Here is a tiny trained network, its code and every weight. The questions are about switching its units off for an input and a target symbol, where a switched-off unit gives its printed mean instead of its output.

import numpy as np


def w(rows, s, z=0):
    codes = np.array(rows[::2]) - 128.0
    scale = np.full(codes.shape[1], s)
    scale[-1] = z or s
    return codes * scale


def norm(h):
    return h / np.sqrt((h * h).mean(-1, keepdims=True) + 1e-5)


def f(y):
    return y / 2 * (1 + np.tanh(0.7978845608 * (y + 0.044715 * y**3)))


def softmax(a):
    e = np.exp(a - a.max(-1, keepdims=True))
    return e / e.sum(-1, keepdims=True)


def log_softmax(a):
    a = a - a.max(-1, keepdims=True)
    return a - np.log(np.exp(a).sum(-1, keepdims=True))


def net(x, mask):
    ids = ['ΔΞΠΦΨγεζηλτ'.index(c) for c in x.split()]
    T = len(ids)
    res = E[ids] + P[:T]
    u = 0
    for l in range(2):
        q, k, v = (norm(res) @ M[l].T for M in (Q, K, V))
        z = softmax(np.where(np.tri(T) > 0, q @ k.T / 2**0.5, -1e9)) @ v
        res = res + np.where(mask[u], z, O[l][:, -1]) @ O[l][:, :-1]
        u += 1
        y = f(norm(res) @ A[l][:, :-1].T + A[l][:, -1])
        res = res + np.where(mask[u : u + 4], y, B[l][:, -1]) @ B[l][:, :-1]
        u += 4
    return log_softmax(norm(res)[-1] @ U[:, :-1].T + U[:, -1])


Q, K, V, O, A, B = {}, {}, {}, {}, {}, {}
E = w([
[186,97,181,149,141,85],'Δ',
[117,175,145,195,163,37],'Ξ',
[178,117,161,220,175,68],'Π',
[211,78,156,224,80,91],'Φ',
[169,122,143,174,115,74],'Ψ',
[173,132,129,172,166,84],'γ',
[180,100,199,105,100,95],'ε',
[191,87,240,160,155,95],'ζ',
[213,25,127,154,59,111],'η',
[135,124,83,248,89,52],'λ',
[149,142,125,240,218,63],'τ',
],0.0014)
P = w([
[116,147,115,120,123,144],'0',
[159,74,84,139,155,68],'1',
[24,122,181,90,124,162],'2',
[166,90,116,192,89,118],'3',
[161,70,89,137,154,65],'4',
[52,114,166,91,120,131],'5',
[189,236,230,224,129,190],'6',
[157,68,85,145,153,66],'7',
[70,107,156,89,116,113],'8',
[143,154,176,190,120,129],'9',
[163,67,85,146,151,66],'10',
[82,100,145,89,112,99],'11',
[161,111,178,197,1,44],'12',
[164,70,79,149,153,65],'13',
],0.0055)
Q[0] = w([
[40,177,248,97,81,205],'L0H1',
[112,44,62,36,159,85],'L0H1',
],0.011)
K[0] = w([
[83,72,246,145,124,54],'L0H1',
[95,135,45,1,111,133],'L0H1',
],0.0097)
V[0] = w([
[132,184,127,172,76,155],'L0H1',
[200,253,105,42,178,115],'L0H1',
],0.0033)
O[0] = w([
[191,99,77,111,94,142,251],'L0H1',
[217,132,119,107,139,4,74],'L0H1',
],0.0047,0.0012)
A[0] = w([
[79,201,97,1,127,155,57],'L0N1',
[124,220,150,82,83,127,183],'L0N2',
[84,148,65,38,182,162,4],'L0N3',
[171,59,71,164,115,88,146],'L0N4',
],0.009,0.0022)
B[0] = w([
[179,148,200,89,112,22,140],'L0N1',
[118,164,81,138,120,194,135],'L0N2',
[149,85,36,1,194,112,123],'L0N3',
[113,155,158,87,149,166,254],'L0N4',
],0.0087,0.0076)
Q[1] = w([
[252,214,139,132,245,213],'L1H1',
[146,142,175,252,102,212],'L1H1',
],0.012)
K[1] = w([
[158,221,6,73,146,234],'L1H1',
[175,147,137,252,166,214],'L1H1',
],0.012)
V[1] = w([
[106,120,169,177,255,106],'L1H1',
[197,59,183,82,110,185],'L1H1',
],0.0072)
O[1] = w([
[149,115,141,94,212,173,100],'L1H1',
[189,106,79,252,152,94,253],'L1H1',
],0.011,0.0025)
A[1] = w([
[1,132,2,144,156,92,108],'L1N1',
[196,77,73,194,160,122,3],'L1N2',
[170,172,168,145,31,94,34],'L1N3',
[149,85,77,26,193,78,56],'L1N4',
],0.0087,0.0052)
B[1] = w([
[77,216,51,86,168,173,93],'L1N1',
[62,116,159,93,86,154,251],'L1N2',
[120,187,45,84,162,104,190],'L1N3',
[166,137,10,139,61,180,186],'L1N4',
],0.011,0.0021)
U = w([
[188,30,126,217,55,27,13],'Δ',
[129,159,115,29,91,135,254],'Ξ',
[132,61,148,80,207,239,93],'Π',
[42,70,178,195,67,247,21],'Φ',
[101,207,213,128,48,56,85],'Ψ',
[206,82,15,146,94,81,149],'γ',
[227,202,155,113,170,28,83],'ε',
[147,75,203,169,240,89,108],'ζ',
[51,110,72,223,90,87,123],'η',
[38,244,220,46,160,170,5],'λ',
[100,145,36,53,217,211,178],'τ',
],0.014,0.0043)

Each question gives the input, a string of symbols that net reads in full, and the target symbol t.
The units are the heads (2 rows each of Q, K, V and O) and the neurons (one row each of A and B). Each row of codes is followed by its name. A weight is (code - 128) times the scale printed after its matrix; where a second scale follows, it is the last column's (O, A, B and U).
mask holds one flag per unit, layer by layer, with each layer's heads first. A switched-off unit (its flag False) gives its mean, the last column of its rows in O or B, instead of its output. The means were averaged over made-up inputs and are rounded, as every weight is.
A unit's drop is (log p(t) with every unit on - log p(t) with that unit switched off) / (log p(t) with every unit on - log p(t) with every unit switched off).
The circuit of an input: a set's keep is (log p(t) with only the set's units on - log p(t) with every unit switched off) / (log p(t) with every unit on - log p(t) with every unit switched off). Starting from all 10 units, units are removed one at a time, each time the one whose removal leaves the highest keep (on an exact tie, the one counted first), for as long as the keep stays at least 0.8.
units of the circuit, in order: the units of the circuit, biggest drop first
unit that matters most: the unit with the biggest drop
top k neurons: the k neurons with the biggest drops, biggest first
k most important neurons of layer l: the k neurons of layer l with the biggest drops, biggest first
input γ Φ γ Ξ Ξ ζ Φ ζ Ξ Δ, target η: units of the circuit, in order => L0N4, L1N3, L1N2
input ζ ζ ζ ζ ζ ε λ ζ Π λ Φ Φ ζ Φ, target ζ: unit that matters most => L0H1
input τ η Δ ζ η Ψ Π ζ γ Φ, target ζ: 2 most important neurons of layer 1 => L1N2, L1N4
input ε Π Ξ ζ Ξ Ψ τ γ Ψ ζ Π Φ λ γ, target ε: top 2 neurons => L0N2, L0N4
input Ξ λ γ ζ Ψ Ψ ζ ζ Ξ ε Ξ τ Ψ λ, target Ξ: top 2 neurons => L0N4, L0N2
input Ξ Δ Φ γ ζ ζ ε η γ ζ ζ Ξ λ, target Φ: top 3 neurons => L0N4, L1N2, L0N1
input ζ Ξ ζ Φ ε γ γ Φ Φ ζ τ, target ζ: 2 most important neurons of layer 0 => L0N4, L0N3
input η η Δ ζ Δ, target η: units of the circuit, in order => L1H1, L1N2
input Δ Δ λ Δ, target Ψ: 3 most important neurons of layer 0 => L0N1, L0N4, L0N2
input ζ γ γ Δ γ Δ τ γ ζ ζ Ξ η, target η: top 4 neurons => L0N4, L0N2, L1N1, L0N1
input γ γ γ Φ Δ ζ γ γ ζ γ, target ε: top 4 neurons => L0N2, L1N2, L0N4, L1N4
input λ γ ζ ζ ζ ζ λ Δ ζ Ξ τ ε λ Ψ, target λ: top 3 neurons => L0N4, L0N1, L0N3
input Π ε γ, target γ: units of the circuit, in order => L0N3, L1N4
input η Δ Ψ, target Ψ: units of the circuit, in order => L0N1
input γ Δ Φ Ξ, target ε: units of the circuit, in order => L0H1, L0N4
input Δ Φ Δ ζ γ Δ γ Ψ τ λ, target ε: 2 most important neurons of layer 0 => L0N2, L0N4
input Ξ ζ Ξ Ξ γ ε ε Ξ ζ, target ζ: units of the circuit, in order => L1H1, L1N2
input ζ τ λ γ ζ η, target η: top 2 neurons => L0N4, L0N1
input Ξ λ τ γ ζ Ξ γ λ ζ γ γ ε ζ Π, target Ξ: units of the circuit, in order => L1H1, L0N2
input Δ λ ε ζ Π Ξ γ Ψ Δ ζ Φ ε, target ε: units of the circuit, in order => L0N1, L1N2
